Here is a tiny trained network, its code and every weight. The questions are about switching its units off for an input and a target symbol, where a switched-off unit gives its printed mean instead of its output.

import numpy as np


def w(rows, s, z=0):
    codes = np.array(rows[::2]) - 128.0
    scale = np.full(codes.shape[1], s)
    scale[-1] = z or s
    return codes * scale


def norm(h):
    return h / np.sqrt((h * h).mean(-1, keepdims=True) + 1e-5)


def softmax(a):
    e = np.exp(a - a.max(-1, keepdims=True))
    return e / e.sum(-1, keepdims=True)


def log_softmax(a):
    a = a - a.max(-1, keepdims=True)
    return a - np.log(np.exp(a).sum(-1, keepdims=True))


def net(x, mask):
    ids = ['ΔΛΞΠΦαβετ'.index(c) for c in x.split()]
    T = len(ids)
    res = E[ids] + P[:T]
    u = 0
    for l in range(2):
        r = norm(res)
        for j in range(3):
            rows = slice(3 * j, 3 * j + 3)
            q, k, v = (r @ M[l][rows].T for M in (Q, K, V))
            z = softmax(np.where(np.tri(T) > 0, q @ k.T / 3**0.5, -1e9)) @ v
            o = O[l][rows]
            res = res + np.where(mask[u + j], z, o[:, -1]) @ o[:, :-1]
        u += 3
    return log_softmax(norm(res)[-1] @ U[:, :-1].T + U[:, -1])


Q, K, V, O = {}, {}, {}, {}
E = w([
[146,150,76,135],'Δ',
[120,201,157,152],'Λ',
[113,141,186,141],'Ξ',
[100,142,169,136],'Π',
[144,155,92,128],'Φ',
[251,96,161,130],'α',
[135,117,131,89],'β',
[144,159,89,127],'ε',
[118,138,179,139],'τ',
],0.019)
P = w([
[57,35,118,253],'0',
[150,144,151,86],'1',
[154,152,162,88],'2',
[151,156,151,76],'3',
[148,154,141,86],'4',
[153,145,138,88],'5',
[157,132,141,103],'6',
[149,137,146,85],'7',
[139,135,122,113],'8',
[154,126,133,96],'9',
[143,115,126,119],'10',
[156,137,114,130],'11',
[172,136,128,137],'12',
],0.0028)
Q[0] = w([
[96,61,51,57],'L0H0',
[171,188,113,105],'L0H0',
[170,165,107,246],'L0H0',
[132,215,153,69],'L0H1',
[184,128,137,98],'L0H1',
[103,147,110,178],'L0H1',
[165,96,159,21],'L0H2',
[123,187,144,155],'L0H2',
[195,144,147,35],'L0H2',
],0.012)
K[0] = w([
[103,134,63,230],'L0H0',
[194,92,95,110],'L0H0',
[150,178,117,22],'L0H0',
[90,62,93,123],'L0H1',
[161,98,95,114],'L0H1',
[96,160,127,179],'L0H1',
[105,9,97,154],'L0H2',
[136,170,193,113],'L0H2',
[84,74,152,127],'L0H2',
],0.014)
V[0] = w([
[166,168,61,241],'L0H0',
[43,74,119,133],'L0H0',
[57,166,122,126],'L0H0',
[184,156,170,130],'L0H1',
[88,122,145,254],'L0H1',
[102,129,127,139],'L0H1',
[87,172,140,154],'L0H2',
[58,97,81,146],'L0H2',
[62,149,154,72],'L0H2',
],0.0056)
O[0] = w([
[70,69,134,79,56],'L0H0',
[163,129,254,161,20],'L0H0',
[254,76,214,78,88],'L0H0',
[161,154,124,132,224],'L0H1',
[180,122,211,34,127],'L0H1',
[92,100,115,111,115],'L0H1',
[190,99,174,179,230],'L0H2',
[185,45,94,121,5],'L0H2',
[73,5,184,173,183],'L0H2',
],0.0038,0.0028)
Q[1] = w([
[137,182,103,145],'L1H0',
[105,133,247,164],'L1H0',
[202,123,52,100],'L1H0',
[176,215,125,176],'L1H1',
[191,123,178,151],'L1H1',
[130,153,248,145],'L1H1',
[53,111,143,84],'L1H2',
[161,90,138,125],'L1H2',
[149,201,123,133],'L1H2',
],0.014)
K[1] = w([
[140,117,195,117],'L1H0',
[101,177,121,251],'L1H0',
[106,35,128,53],'L1H0',
[43,112,106,93],'L1H1',
[134,51,111,124],'L1H1',
[154,39,158,57],'L1H1',
[160,185,138,99],'L1H2',
[88,163,152,93],'L1H2',
[131,64,117,193],'L1H2',
],0.014)
V[1] = w([
[51,151,83,153],'L1H0',
[126,114,156,226],'L1H0',
[127,212,113,180],'L1H0',
[234,100,132,151],'L1H1',
[92,170,139,245],'L1H1',
[135,195,172,63],'L1H1',
[210,56,89,105],'L1H2',
[143,139,157,97],'L1H2',
[80,91,133,215],'L1H2',
],0.011)
O[1] = w([
[104,249,118,61,91],'L1H0',
[155,94,125,1,176],'L1H0',
[191,166,38,90,254],'L1H0',
[184,68,80,177,166],'L1H1',
[174,160,95,12,108],'L1H1',
[172,233,173,217,202],'L1H1',
[198,72,159,135,100],'L1H2',
[143,121,139,180,165],'L1H2',
[114,125,43,72,105],'L1H2',
],0.0078,0.0055)
U = w([
[43,46,42,58,254],'Δ',
[245,29,116,180,101],'Λ',
[86,97,229,91,131],'Ξ',
[2,140,179,167,148],'Π',
[208,245,118,82,65],'Φ',
[109,75,192,132,124],'α',
[76,113,104,149,96],'β',
[83,103,185,102,105],'ε',
[71,77,105,198,132],'τ',
],0.0089,0.006)

Each question gives the input, a string of symbols that net reads in full, and the target symbol t.
The units are the heads (3 rows each of Q, K, V and O). Each row of codes is followed by its name. A weight is (code - 128) times the scale printed after its matrix; where a second scale follows, it is the last column's (O and U).
mask holds one flag per head, layer by layer. A switched-off head (its flag False) gives its mean, the last column of its rows in O, instead of its output. The means were averaged over made-up inputs and are rounded, as every weight is.
A unit's drop is (log p(t) with every unit on - log p(t) with that unit switched off) / (log p(t) with every unit on - log p(t) with every unit switched off).
The circuit of an input: a set's keep is (log p(t) with only the set's units on - log p(t) with every unit switched off) / (log p(t) with every unit on - log p(t) with every unit switched off). Starting from all 6 units, units are removed one at a time, each time the one whose removal leaves the highest keep (on an exact tie, the one counted first), for as long as the keep stays at least 0.8.
circuit, biggest first: the units of the circuit, biggest drop first
most important unit: the unit with the biggest drop
heads that matter: for each layer, one digit per head in row order, 1 if its drop is at least 0.15 and else 0, layers parted by /
drop when u is switched off: that unit's drop, to one decimal
input β ε α Ξ, target Δ: most important unit	L0H1
input β Λ ε Π τ Ξ Λ Π Ξ Φ Λ, target Δ: heads that matter	011 / 010
input ε α Ξ, target Λ: heads that matter	000 / 010
input Π Ξ τ Φ β Λ, target Λ: heads that matter	111 / 011
input Λ α Ξ Φ Ξ Ξ, target Λ: heads that matter	110 / 110
input Δ Π Δ, target Δ: heads that matter	000 / 010
input β Λ Φ Λ, target Δ: heads that matter	010 / 010
input Π Δ Φ Ξ Φ, target τ: heads that matter	111 / 110
input β β β Φ, target Δ: heads that matter	110 / 011
input α ε Ξ Π Φ, target Λ: heads that matter	000 / 101
input Λ β τ τ Φ τ, target Π: circuit, biggest first	L1H1, L0H1
input β Λ α, target Δ: circuit, biggest first	L0H1, L1H1, L1H2
input Λ Λ Φ Φ Λ ε β Λ Δ, target Π: heads that matter	100 / 100
input α Ξ Δ, target Λ: circuit, biggest first	L1H0
input α α α Φ τ τ Λ α τ α Π, target Λ: heads that matter	000 / 011
input Ξ Λ Λ ε Λ τ Ξ Λ Λ α Π τ, target Λ: drop when L0H2 is switched off	0.1
input β Ξ Λ α, target Δ: drop when L1H1 is switched off	0.5
input Λ τ Λ Ξ α Λ Λ β Φ Φ Ξ Π Φ, target Π: drop when L0H2 is switched off	0.0
